Here are made-up nodes, facts about them, and rows of numbers that follow some of those facts. Name the node behind each unnamed row.

Some nodes and their rows:
-0.96 -0.35 -0.33 +0.40 -1.70 -0.39 +1.15 -3.79 -2.70 +1.02 -1.72 +3.00
 -1.29 -1.13 +1.60 -0.56 +0.65 +0.99 +0.46 -1.75 -0.46 -0.40 -1.46 -0.03
 +1.42 -2.48 +2.46 +0.81 +0.07 -1.73: <1310>
+0.00 +1.63 +1.83 -0.76 +1.26 -2.68 -1.20 -1.09 +0.58 +1.12 -0.42 -1.31
 -0.91 -1.70 +0.93 -1.08 +0.46 +0.08 +0.93 -3.13 +2.92 +0.76 +1.85 -1.42
 +0.48 -1.71 +1.50 -0.20 +0.46 +1.11: <441>
-1.72 -0.14 -1.35 +0.46 -1.53 +0.77 -0.51 -1.60 -2.36 -0.96 -1.46 +0.99
 -1.19 -1.44 -0.13 +0.48 +1.18 +0.02 +0.61 -0.74 +0.04 +0.56 -0.40 -1.02
 +0.77 -0.76 +0.83 +0.30 -0.73 -1.11: <868>
-7.06 -1.29 -0.15 -2.82 +1.12 -0.75 +6.38 +0.34 +2.57 +3.46 +2.79 -0.88
 -3.56 +1.14 +0.73 +0.42 +1.50 +0.17 -0.17 +0.76 -1.10 -1.48 +1.13 -3.11
 +3.63 +1.03 -0.78 -3.72 -0.27 -0.08: <937>
-0.37 -0.58 +0.72 -0.54 +1.31 -1.61 +2.15 +2.13 +0.41 +0.63 -0.13 +0.97
 -2.81 -0.73 +0.50 -0.44 +2.70 +1.61 +1.64 +1.12 -1.18 +0.21 +0.59 -1.34
 -0.17 -2.24 +2.12 -1.25 -1.16 +0.19: <1286>
-0.39 -1.33 +1.17 -0.49 +1.69 -0.84 +1.43 +2.54 +1.71 +1.10 -0.98 -0.84
 -3.83 -1.29 -0.30 +1.60 +2.33 +0.91 +1.26 +0.89 -0.04 +1.18 +0.75 -0.45
 +0.07 -1.69 +1.28 -2.27 -0.86 -0.67: <986>
-1.38 -0.39 +1.89 -1.17 +0.59 +0.22 +1.53 +2.38 +1.48 +1.13 +1.74 +0.94
 -3.80 -0.87 -0.57 -1.45 +1.11 +0.87 +0.75 +2.56 +0.37 -1.44 +0.11 -1.29
 +0.64 -2.01 +0.40 -1.49 -1.38 -1.16: <296>
-0.56 +0.01 -0.51 +0.19 -2.30 +1.47 +0.34 -2.16 -2.13 -0.83 +0.72 +1.55
 -0.50 -2.46 -1.18 -0.20 +1.72 -0.45 -0.88 -2.67 -1.68 +2.54 -0.42 -0.93
 +0.32 -0.52 +0.78 -0.64 -1.44 -0.24: <1357>
-1.66 -0.51 -1.43 +0.64 -1.18 +0.73 -0.23 -2.02 -1.63 -0.61 -1.95 +0.24
 -2.03 -1.38 +0.03 +1.70 +1.31 +0.04 +0.65 -1.58 +0.22 +1.15 -0.04 -0.63
 +1.33 -0.30 +0.62 -0.59 -0.56 -1.29: <1133>
-1.03 +0.90 +0.77 -0.63 +0.61 -3.48 -1.21 -0.53 +0.41 +0.89 +0.41 -0.65
 -0.07 -1.68 +0.90 -2.23 +1.06 +0.10 +1.51 -2.07 +2.13 +1.13 +1.45 -2.13
 +0.35 -1.77 +1.55 +0.24 +1.50 +0.86: <1117>
-1.49 +0.11 -0.23 +0.42 -1.29 +0.70 +0.61 -2.44 -2.62 -0.24 -1.58 +1.78
 -1.63 -1.41 +0.32 +1.31 +0.99 -0.09 -0.48 -1.75 +0.05 +0.42 -0.76 -1.28
 +0.76 -1.12 +1.11 +0.62 -0.69 -0.26: <1057>
-0.20 +0.93 +1.01 -0.23 +1.07 -0.99 +1.71 +2.70 +0.70 +0.64 +0.59 +1.31
 -3.58 -1.16 +0.51 -0.34 +3.28 +2.52 +1.32 +0.53 -1.36 +0.18 +0.54 -2.96
 +0.80 -1.64 +2.11 -0.61 -1.81 +1.68: <604>
+0.08 -0.48 +3.58 -2.23 +0.75 -0.72 -3.12 -3.41 +1.37 +0.62 +4.97 +0.20
 +1.83 -3.66 -1.78 -2.29 +2.75 -2.84 +0.16 -1.62 -0.91 +3.86 +2.03 -0.29
 -1.23 -1.78 +1.78 -1.99 +0.76 +0.78: <527>
-2.65 -0.29 -0.86 +0.63 -2.14 +0.43 -0.21 +0.99 -3.49 -2.28 -1.69 +1.89
 -0.98 -1.37 -0.92 +1.27 -0.48 -1.68 -0.87 +0.84 +1.45 +0.00 -1.31 -2.90
 -0.89 -1.06 -0.49 +2.76 -0.21 -0.25: <227>
-1.03 +0.61 +0.97 -0.90 +0.74 -3.19 -1.31 -0.30 +0.48 +0.61 +0.30 -0.99
 +0.06 -1.85 +0.58 -1.78 +0.65 -0.50 +1.16 -1.96 +2.37 +1.27 +1.70 -1.79
 -0.09 -1.64 +1.20 +0.04 +1.28 +0.68: <1364>
-0.41 -0.73 +0.93 -0.71 +1.39 -1.37 +2.20 +2.37 +0.51 +0.28 -0.14 +0.52
 -2.60 -0.93 +0.04 +0.01 +2.38 +1.15 +1.22 +1.01 -0.72 +0.12 +0.94 -1.35
 -0.52 -2.21 +1.73 -1.24 -1.18 +0.07: <539>
-0.63 +0.85 +0.58 -1.75 +0.68 -3.03 -1.26 -0.45 +0.22 +0.28 -0.02 -1.98
 +1.08 -1.72 +0.40 -2.20 -0.17 -0.18 +1.60 -1.70 +1.93 +0.33 +1.58 -1.55
 +0.30 -2.08 +1.40 -0.68 +0.71 +1.36: <388>

Facts:
<109> Ω [<527>]
<1054> Ω [<1127>,<889>,<1138>]
<50> Ω [<262>,<1059>,<94>]
<292> Ω [<812>,<802>,<1059>,<242>]
<362> Ω [<907>,<604>,<823>,<676>,<921>,<799>,<1028>]
<1242> Ω [<768>,<799>]
<20> Ω [<1357>,<527>,<703>,<1131>]
<1140> Ω [<1224>,<392>,<718>,<444>,<986>]
<714> Ω [<157>]
<291> Ω [<246>,<1059>,<265>,<921>,<1402>,<621>,<461>]
<682> Ω [<1310>,<6>,<254>,<1240>]
<747> Ω [<604>,<622>,<410>,<419>,<461>]
<1068> Ω [<1224>,<1164>]
<110> Ω [<1224>,<622>,<254>]
<1214> Ω [<1091>,<227>,<991>]
<1146> Ω [<758>,<1059>,<1357>,<440>,<461>]
<1016> Ω [<1283>,<430>,<1133>,<1188>,<986>]
<836> Ω [<30>,<246>,<157>,<160>]
<1198> Ω [<1018>,<390>,<1101>,<184>]
<922> Ω [<812>,<1117>,<1286>,<643>,<451>,<373>,<799>,<1330>,<254>,<932>,<320>]
<240> Ω [<1224>,<430>]
<937> Ω [<1064>,<30>,<89>,<430>,<645>,<1201>]
<70> Ω [<282>,<469>,<954>,<227>]
<429> Ω [<645>]
<296> Ω [<968>]
<1288> Ω [<1283>,<1134>,<1165>,<921>,<1184>,<198>,<884>]
<424> Ω [<388>,<160>]
<801> Ω [<1364>,<1049>,<539>]
<786> Ω [<146>]
<1162> Ω [<868>]
<1075> Ω [<1157>,<256>,<1057>]
<1061> Ω [<30>,<954>,<1157>,<1053>,<703>,<884>]
<1245> Ω [<1190>,<802>,<52>]
<1368> Ω [<246>,<222>,<198>,<441>]
<1257> Ω [<1035>,<1190>,<1310>,<450>,<373>]
[<1188>,<50>,<812>,<179>,<1057>,<1018>,<1184>,<1242>,<1064>,<1028>,<1140>,<94>,<714>,<291>,<1068>,<823>,<227>,<868>,<921>,<1016>,<836>,<622>,<469>,<444>,<1330>,<157>,<419>,<1164>,<320>,<1310>,<98>,<1127>,<242>,<802>,<1049>,<222>,<991>,<262>,<1190>,<1133>,<1283>,<160>,<198>,<1138>,<254>,<146>,<932>,<1357>,<1061>,<799>,<1245>,<1368>,<1257>,<440>] Δ a
[<109>,<1054>,<1101>,<703>,<292>,<1059>,<282>,<1240>,<6>,<392>,<604>,<410>,<650>,<20>,<246>,<682>,<747>,<89>,<1214>,<184>,<1165>,<430>,<1402>,<450>,<1314>,<922>,<1053>,<1035>,<265>,<373>,<937>,<70>,<718>,<1201>,<1286>,<296>,<256>,<1131>,<1394>,<786>,<451>,<1075>,<986>,<758>,<889>,<884>,<539>] Δ b
[<362>,<1224>,<461>,<527>,<110>,<621>,<1146>,<30>,<441>,<1117>,<388>,<390>,<1198>,<907>,<968>,<954>,<645>,<240>,<1134>,<429>,<1091>,<52>,<1288>,<768>,<424>,<801>,<1364>,<1162>,<1157>,<643>,<676>] Δ c

Which node is each row?
No name comes twice in this set of rows, the named rows included.
-3.50 +0.91 +3.06 -1.26 -1.26 +3.28 +1.40 -3.99 -2.30 +0.74 +1.08 +2.83
 -2.52 -1.02 -0.34 +2.07 -1.21 -2.32 -3.31 -0.83 +1.69 -2.30 -0.96 -2.02
 +1.55 -0.75 -0.70 +1.08 -1.54 +0.38 => <1061>
-1.76 +1.38 +0.29 -0.06 +0.88 -2.75 -3.35 -0.11 +0.83 +0.01 +1.02 -0.75
 -0.43 -1.37 +0.88 -2.59 +1.92 +0.34 +2.95 -0.62 +2.03 +1.09 +2.19 -2.60
 +0.94 -0.99 +1.54 +0.35 +1.35 +0.69 => <768>
-6.49 +0.16 -1.19 -1.71 +0.67 -4.41 +2.94 -2.03 +1.08 +2.37 +2.28 -0.89
 +0.23 +0.47 +2.16 -2.17 +1.74 -0.88 +0.70 -3.16 +0.83 +1.29 +2.51 -4.03
 +2.12 +1.11 +0.21 -0.95 +2.33 +1.18 => <645>
-3.69 -1.11 -0.29 +0.61 -1.38 +3.01 -1.15 -2.35 +1.25 +1.38 -1.03 -1.40
 -4.88 -1.31 -0.85 +2.60 +0.36 -0.58 +0.37 -0.89 +1.98 +0.77 -0.54 -0.02
 +3.90 +1.03 -1.44 -2.33 -0.04 -3.34 => <1016>
-1.90 -0.34 -1.24 +0.58 -2.01 +0.35 -0.27 -0.25 -3.02 -1.65 -1.78 +1.37
 -0.98 -1.41 -0.51 +0.99 +0.29 -0.70 -0.09 -0.19 +0.53 +0.53 -0.94 -2.05
 -0.06 -0.91 +0.32 +1.36 -0.51 -0.50 => <991>
-0.33 +0.23 +2.86 -0.62 +2.49 -0.37 +2.53 +0.94 +0.54 +1.24 -0.23 +1.29
 -4.38 -0.79 +0.57 +1.73 +2.38 +0.79 -0.18 +0.06 +0.59 -0.51 +1.32 -1.37
 -0.38 -2.09 +1.64 -0.93 -1.84 +0.61 => <884>
-1.34 +1.99 -1.19 -4.06 -2.10 +3.19 +0.92 -3.17 -2.50 -1.06 -0.84 -2.77
 +0.90 -0.85 -0.76 -0.96 -3.71 +0.59 +0.36 -0.09 +0.10 -5.80 -0.41 -0.33
 +4.20 -1.30 +0.12 -3.03 -3.87 +1.28 => <836>
-0.01 +2.63 +1.21 -0.19 -1.14 +3.88 -0.69 -3.50 -1.32 +0.30 -1.46 -0.03
 -3.99 -1.61 -0.04 +0.92 -1.01 +1.26 -0.40 -2.51 +2.39 -2.75 -0.10 +0.06
 +3.69 -0.84 +0.27 -1.07 -3.36 -0.68 => <1368>
-1.19 +0.96 -1.55 -3.02 -2.54 +2.45 -0.37 -2.20 -2.45 -1.40 -0.61 -1.97
 +1.09 -1.26 -1.15 -1.56 -2.88 +0.59 +1.08 +0.87 -0.44 -4.21 -1.14 -0.18
 +3.40 -1.66 +0.44 -2.41 -2.81 +0.12 => <714>
-0.04 +0.36 +1.16 -0.64 +0.84 -1.43 +2.81 +2.67 +0.41 +0.95 +0.17 +1.02
 -2.78 -1.13 +0.43 -0.27 +2.57 +1.87 +0.53 +0.10 -1.32 +0.31 +0.23 -2.31
 +0.15 -2.06 +1.99 -0.85 -1.54 +1.53 => <410>
-2.50 -0.71 +2.21 -0.95 +0.01 -0.15 +1.78 +5.76 -0.12 -0.60 +1.41 +1.78
 -3.24 -0.76 -1.44 -0.58 -0.56 -1.14 -0.88 +4.64 +2.06 -2.22 -0.86 -3.42
 -1.28 -2.19 -1.09 +1.49 -0.93 -0.30 => <1214>
-2.62 -1.38 +2.25 -1.50 -1.90 -1.82 -1.81 +0.90 +4.80 +4.97 +0.18 -3.92
 -2.27 -2.97 -0.67 +0.00 -1.87 -0.52 +0.52 -1.16 +2.47 +2.27 -2.74 -1.87
 +4.81 -0.71 -1.19 -2.39 +3.97 -0.07 => <240>

The same nodes again, as new rows of numbers:
Named rows:
-0.34 -1.71 -1.47 -0.41 +1.09 -0.27 +0.06 -0.55 -0.46 +1.65 -3.21 -0.18
 +1.66: <1257>
-0.91 -1.24 +1.72 -0.36 -0.96 +2.34 +0.38 +1.38 -0.53 -0.40 -0.84 -0.31
 +0.96: <1054>
-0.72 -0.21 +0.43 -0.56 -0.35 +0.96 -0.54 -1.58 +1.11 +0.80 -1.33 -1.27
 -1.14: <1068>
-2.55 -0.97 +1.31 -0.47 -0.43 +0.16 -0.28 -0.73 +0.55 +0.65 -1.52 -1.46
 -1.68: <1016>
-0.52 +0.45 +0.21 +0.50 +0.83 +0.17 +0.81 +0.19 -1.12 +1.07 -0.23 -0.91
 -0.43: <714>
+0.02 -1.73 -0.11 -1.04 -0.65 +2.36 -0.29 +0.53 -0.96 +2.60 -0.27 -1.14
 +0.90: <747>
-0.15 -1.87 -1.25 -0.49 +0.05 +1.32 +1.17 +1.34 -0.96 +2.93 -1.43 -0.90
 +2.30: <292>
-0.73 -1.08 +0.52 -0.43 -1.33 +2.36 +0.44 +1.16 -0.33 +0.31 -0.53 -0.70
 +0.28: <296>
+1.19 -0.91 -0.25 -0.61 -0.82 +2.12 +0.16 -0.02 -0.25 +0.86 +1.25 -0.32
 -0.07: <410>
+0.43 -0.49 +1.35 -0.20 -0.61 +2.23 +0.61 +1.00 +0.11 -1.34 +0.35 +0.29
 +0.16: <889>
+0.41 +0.90 +1.45 +0.58 -0.22 +0.03 -0.42 -0.18 +0.60 -1.06 -0.25 +2.38
 +2.72: <1364>
+0.43 +1.09 -0.36 +0.31 -1.89 -0.47 -1.34 -1.43 +1.46 +1.22 +1.22 +0.68
 +0.16: <1224>
+0.19 +1.36 -0.17 +0.98 -0.48 -0.53 +0.06 +0.48 -0.96 +1.93 +0.64 +1.12
 +2.27: <388>
-0.19 -0.54 +0.25 -0.78 -2.71 +2.04 +0.11 +0.27 +0.93 +0.62 +0.79 -1.10
 -1.95: <718>
-1.10 -1.97 +1.50 +0.60 -1.60 +0.00 +0.78 +1.50 -0.99 -0.56 +1.72 -0.03
 +1.45: <1053>
+1.63 -1.35 -1.23 +0.02 +1.21 -0.34 -0.48 -1.52 -0.40 +0.30 -1.10 +0.90
 +1.00: <932>
-0.56 -0.62 +0.97 +1.03 -1.40 -2.21 -1.38 +0.21 -0.27 +0.25 +0.88 +1.99
 +3.82: <954>

Rows to name:
No name comes twice in this set of rows, the named rows included.
-0.86 -1.71 +1.50 +0.62 -1.26 +0.35 +1.32 +0.99 -0.65 -1.30 +2.34 +0.33
 +1.86 => <703>
-2.11 -2.40 +1.91 +0.07 -0.61 +1.50 +1.68 +1.43 -0.71 -0.05 +0.66 -0.54
 +2.91 => <20>
+1.78 -1.40 -0.27 -0.56 -0.66 +1.84 -0.38 -0.18 -0.29 +0.88 +1.39 +0.64
 +0.12 => <604>
+0.46 +0.65 +0.04 -0.70 -0.27 +0.38 -0.13 -1.73 +1.51 -0.19 +0.10 -0.49
 -1.92 => <1164>
-0.29 -0.53 +0.71 -0.10 +0.73 -0.75 +0.48 -0.53 +0.58 -0.14 -0.34 +0.70
 -1.06 => <198>
-1.40 -1.84 +1.36 -0.07 -0.66 +1.77 +1.63 +1.05 -0.61 -0.69 +0.68 -0.04
 +2.26 => <109>
-0.84 -0.63 +0.13 -0.61 +2.30 +0.54 +1.07 -0.32 -0.50 +2.22 -1.70 -0.72
 +0.42 => <291>
-0.82 -1.98 +1.36 +0.35 -1.68 +0.72 +0.93 +1.31 -0.82 -1.00 +1.06 +0.59
 +1.54 => <256>
-0.19 -0.04 -0.06 -0.66 +2.30 +0.79 +1.69 -0.60 +0.47 +1.36 -1.58 -0.27
 +0.93 => <50>
-0.99 +0.76 -0.01 +1.02 -0.43 -0.54 +0.09 +1.04 -1.78 +2.91 -0.10 +0.13
 +2.78 => <424>
-1.02 -0.08 +0.17 +0.20 +0.91 +0.02 +0.77 -0.01 +0.06 +2.24 -0.43 +0.86
 +4.00 => <1146>
+0.92 +0.57 +0.31 -0.65 +2.20 +0.62 +1.65 -1.51 +0.91 -0.50 +0.53 +0.75
 +0.68 => <440>

